H: | -21 | -78 |  12 |  31 |  34 |  55 |  -1 | -29 |  16 |  17 |  53 |  -4 | -46 | -49 | -22 |   7 |
T: |   38 |  -26 |  -83 |  -70 | -111 | -105 |   90 |   17 |  -19 |  -50 |   10 |  -22 |   -8 |  -52 |   65 |   22 |
W: |  10 | -35 |  10 |  21 | -49 |  29 | -17 | -29 | -21 | -62 |  18 | -77 |  27 |   9 |   3 |  54 |
L: |   8 | -69 |   3 |  -7 | -22 |  51 |  17 | -36 | -26 | -39 |  58 | -78 |  33 | -13 | -15 |  62 |
E: | -12 | -37 |   6 | -24 | -16 |  46 |   6 | -30 | -33 | -28 |  26 | -56 |  52 |   5 | -24 |  38 |
Q: |   8 | -17 | -29 |   2 | -20 | -28 |  21 |  19 |   7 |   6 |   0 |  19 | -37 | -34 |  22 |  -9 |
present: | -46 | -49 | -22 |   7 | => yes
present: | -35 |  10 |  21 | -49 | => yes

K: |  -35 |   -5 |  -41 |  -35 |   -3 | -101 |   22 |  -35 |   32 |  -63 |  100 |
A: | -71 |  12 |  29 | -26 | -25 | -27 |  -9 |  11 | -17 | -50 |  47 |
R: | -71 |  12 |  31 | -26 | -25 | -27 |  -9 |  11 | -17 | -50 |  47 |
X: |   92 |   -5 |  -41 |  -33 |   -3 | -101 |   22 |   22 |   32 |  -44 |   55 |
U: | -22 | -23 | -69 | -23 | -20 |  -7 |  73 | -42 |  -8 |  -8 |   5 |
howmany X: | 32 | => 1
present: | -26 | -25 | -27 |  -9 | => yes
howmany K: | -35 | => 3
howmany U: | -23 | => 2
present: | -50 |  47 | => yes
present: | -101 |   22 |   22 |   32 | => yes
present: |  92 |  -5 | -41 | => yes

Pemol: |  17 |  37 | -79 | -55 |
Menol: |   5 | -42 | -98 |  69 |
manav: |  10 |  41 | -82 | -55 |
luza: |  13 |  38 |  11 | -53 |
sufav: | -26 |  12 |  12 | -26 |
lefo: |  13 |  38 | -78 |  38 |
howmany lefo: | 13 | => 1
present: |  41 | -81 | -55 | => no
present: | 12 | 12 | => yes
howmany sufav: | 11 | => 0

Sig: | -14 |  38 |   1 |   5 |  19 | -17 |  15 |  29 |  60 |
vef: | -67 | -20 |   1 | -25 |  63 |  12 |  55 |  29 |   3 |
bizi: |   23 |  -47 |   55 |  -47 | -127 |  -72 |  -46 |   26 |  -47 |
Vifof: | -67 |   3 |   1 |   3 |  63 |  -8 |   2 |  -8 |   3 |
howmany bizi: | -47 | => 3
present: | -8 |  2 | -8 |  3 | => yes
present: |  26 | -47 | => yes
howmany Vifof: | 3 | => 3
present: |  -46 |  -72 | -127 | => no

gazef: | 33 | 16 | -8 |  7 |
gibo: |   2 |  32 |  19 | -53 |
Samu: |   7 | -48 |  11 |   9 |
ripob: | -27 |  -4 |   6 | -22 |
zalok: |  -9 | -11 | -24 | -13 |
sipot: | 68 | 96 | 68 | 68 |
bod: |  15 |  17 |  35 | -12 |
tevin: | 107 |   8 | -22 | -33 |
Nedap: | -17 |  96 |   0 |  68 |
present: | -22 |   6 |  -4 | => no
present: | -33 | -22 |   8 | => no
howmany Samu: | -48 | => 1
howmany sipot: | 68 | => 3
present: |  20 | -53 | => no

